Below is a small trained network, with its code and all its weights. Each question gives an input and a target symbol and asks what happens when units are switched off, that is, made to give their printed mean instead of their output.

import numpy as np


def w(rows, s, z=0):
    codes = np.array(rows[::2]) - 128.0
    scale = np.full(codes.shape[1], s)
    scale[-1] = z or s
    return codes * scale


def f(y):
    return y / 2 * (1 + np.tanh(0.7978845608 * (y + 0.044715 * y**3)))


def softmax(a):
    e = np.exp(a - a.max(-1, keepdims=True))
    return e / e.sum(-1, keepdims=True)


def log_softmax(a):
    a = a - a.max(-1, keepdims=True)
    return a - np.log(np.exp(a).sum(-1, keepdims=True))


def net(x, mask):
    ids = ['ΔΘΛβζημξφ'.index(c) for c in x.split()]
    T = len(ids)
    res = E[ids] + P[:T]
    r = res
    for j in range(3):
        rows = slice(2 * j, 2 * j + 2)
        q, k, v = (r @ M[0][rows].T for M in (Q, K, V))
        z = softmax(np.where(np.tri(T) > 0, q @ k.T / 2**0.5, -1e9)) @ v
        o = O[0][rows]
        res = res + np.where(mask[j], z, o[:, -1]) @ o[:, :-1]
    y = f(res @ A[0][:, :-1].T + A[0][:, -1])
    res = res + np.where(mask[3:7], y, B[0][:, -1]) @ B[0][:, :-1]
    return log_softmax(res[-1] @ U[:, :-1].T + U[:, -1])


Q, K, V, O, A, B = {}, {}, {}, {}, {}, {}
E = w([
[95,128,71,62],'Δ',
[71,135,115,153],'Θ',
[191,26,115,60],'Λ',
[45,95,79,239],'β',
[112,210,153,100],'ζ',
[253,199,171,22],'η',
[146,109,88,168],'μ',
[175,174,125,215],'ξ',
[134,165,162,214],'φ',
],0.013)
P = w([
[238,217,48,204],'0',
[52,101,151,100],'1',
[226,156,56,137],'2',
[41,117,150,119],'3',
[206,101,55,130],'4',
[46,122,148,122],'5',
[230,71,83,134],'6',
[49,136,145,128],'7',
[234,45,102,148],'8',
[40,144,145,142],'9',
[254,26,124,181],'10',
],0.0084)
Q[0] = w([
[88,37,221,76],'head 1',
[86,94,216,119],'head 1',
[56,72,89,144],'head 2',
[65,155,241,2],'head 2',
[52,156,180,184],'head 3',
[172,190,230,73],'head 3',
],0.0095)
K[0] = w([
[23,157,249,119],'head 1',
[46,72,215,82],'head 1',
[103,95,110,107],'head 2',
[115,192,134,59],'head 2',
[122,193,61,199],'head 3',
[192,169,183,142],'head 3',
],0.015)
V[0] = w([
[66,102,173,126],'head 1',
[111,147,169,138],'head 1',
[78,138,124,90],'head 2',
[113,96,117,255],'head 2',
[103,98,135,158],'head 3',
[222,122,78,98],'head 3',
],0.0093)
O[0] = w([
[2,100,171,94,21],'head 1',
[95,166,198,206,86],'head 1',
[98,158,99,71,57],'head 2',
[165,156,69,180,233],'head 2',
[112,67,146,171,118],'head 3',
[103,232,116,214,254],'head 3',
],0.0085,0.0035)
A[0] = w([
[190,120,64,245,3],'neuron 1',
[56,153,254,170,132],'neuron 2',
[164,170,186,183,40],'neuron 3',
[48,71,151,127,78],'neuron 4',
],0.0099,0.0051)
B[0] = w([
[110,158,145,86,254],'neuron 1',
[118,135,207,155,152],'neuron 2',
[95,54,105,103,153],'neuron 3',
[10,135,85,202,145],'neuron 4',
],0.012,0.014)
U = w([
[37,163,105,12,46],'Δ',
[60,179,142,145,53],'Θ',
[102,110,75,189,52],'Λ',
[140,254,64,157,165],'β',
[88,187,205,90,41],'ζ',
[192,54,236,216,169],'η',
[113,136,221,21,82],'μ',
[134,29,181,79,254],'ξ',
[183,104,118,156,221],'φ',
],0.0072,0.0075)

Each question gives the input, a string of symbols that net reads in full, and the target symbol t.
The units are the heads (2 rows each of Q, K, V and O) and the neurons (one row each of A and B). Each row of codes is followed by its name. A weight is (code - 128) times the scale printed after its matrix; where a second scale follows, it is the last column's (O, A, B and U).
mask holds one flag per unit, heads first, then neurons. A switched-off unit (its flag False) gives its mean, the last column of its rows in O or B, instead of its output. The means were averaged over made-up inputs and are rounded, as every weight is.
A unit's drop is (log p(t) with every unit on - log p(t) with that unit switched off) / (log p(t) with every unit on - log p(t) with every unit switched off).
The circuit of an input: a set's keep is (log p(t) with only the set's units on - log p(t) with every unit switched off) / (log p(t) with every unit on - log p(t) with every unit switched off). Starting from all 7 units, units are removed one at a time, each time the one whose removal leaves the highest keep (on an exact tie, the one counted first), for as long as the keep stays at least 0.8.
circuit, biggest first: the units of the circuit, biggest drop first
unit that matters most: the unit with the biggest drop
top k neurons: the k neurons with the biggest drops, biggest first
heads that matter: for each layer, one digit per head in row order, 1 if its drop is at least 0.15 and else 0, layers parted by /
drop when u is switched off: that unit's drop, to one decimal
input Δ η η Θ, target Θ: heads that matter -> 110
input Λ ζ ζ φ, target η: top 2 neurons -> (neuron 2; neuron 1)
input ξ ξ Λ Δ μ ζ μ μ μ Λ β, target β: circuit, biggest first -> (head 2; neuron 1)
input Δ Λ Λ Θ, target Θ: circuit, biggest first -> (head 1; neuron 4; neuron 2)
input ξ φ Λ Θ ζ μ φ φ, target η: unit that matters most -> neuron 2
input Λ Θ φ φ φ μ Λ φ η, target β: heads that matter -> 001
input η Λ φ Δ φ β, target Λ: circuit, biggest first -> (neuron 4; head 3; neuron 1; head 1)
input Θ φ η Λ Θ ξ Δ Λ φ Λ β, target β: top 2 neurons -> (neuron 1; neuron 2)
input μ Δ Δ μ Λ, target β: top 2 neurons -> (neuron 3; neuron 2)
input Λ φ ξ μ Λ β, target Λ: drop when head 1 is switched off -> 0.2
input ξ φ Λ, target β: drop when head 2 is switched off -> 0.0
input Θ β η β Λ ξ Δ, target β: drop when head 2 is switched off -> 0.1
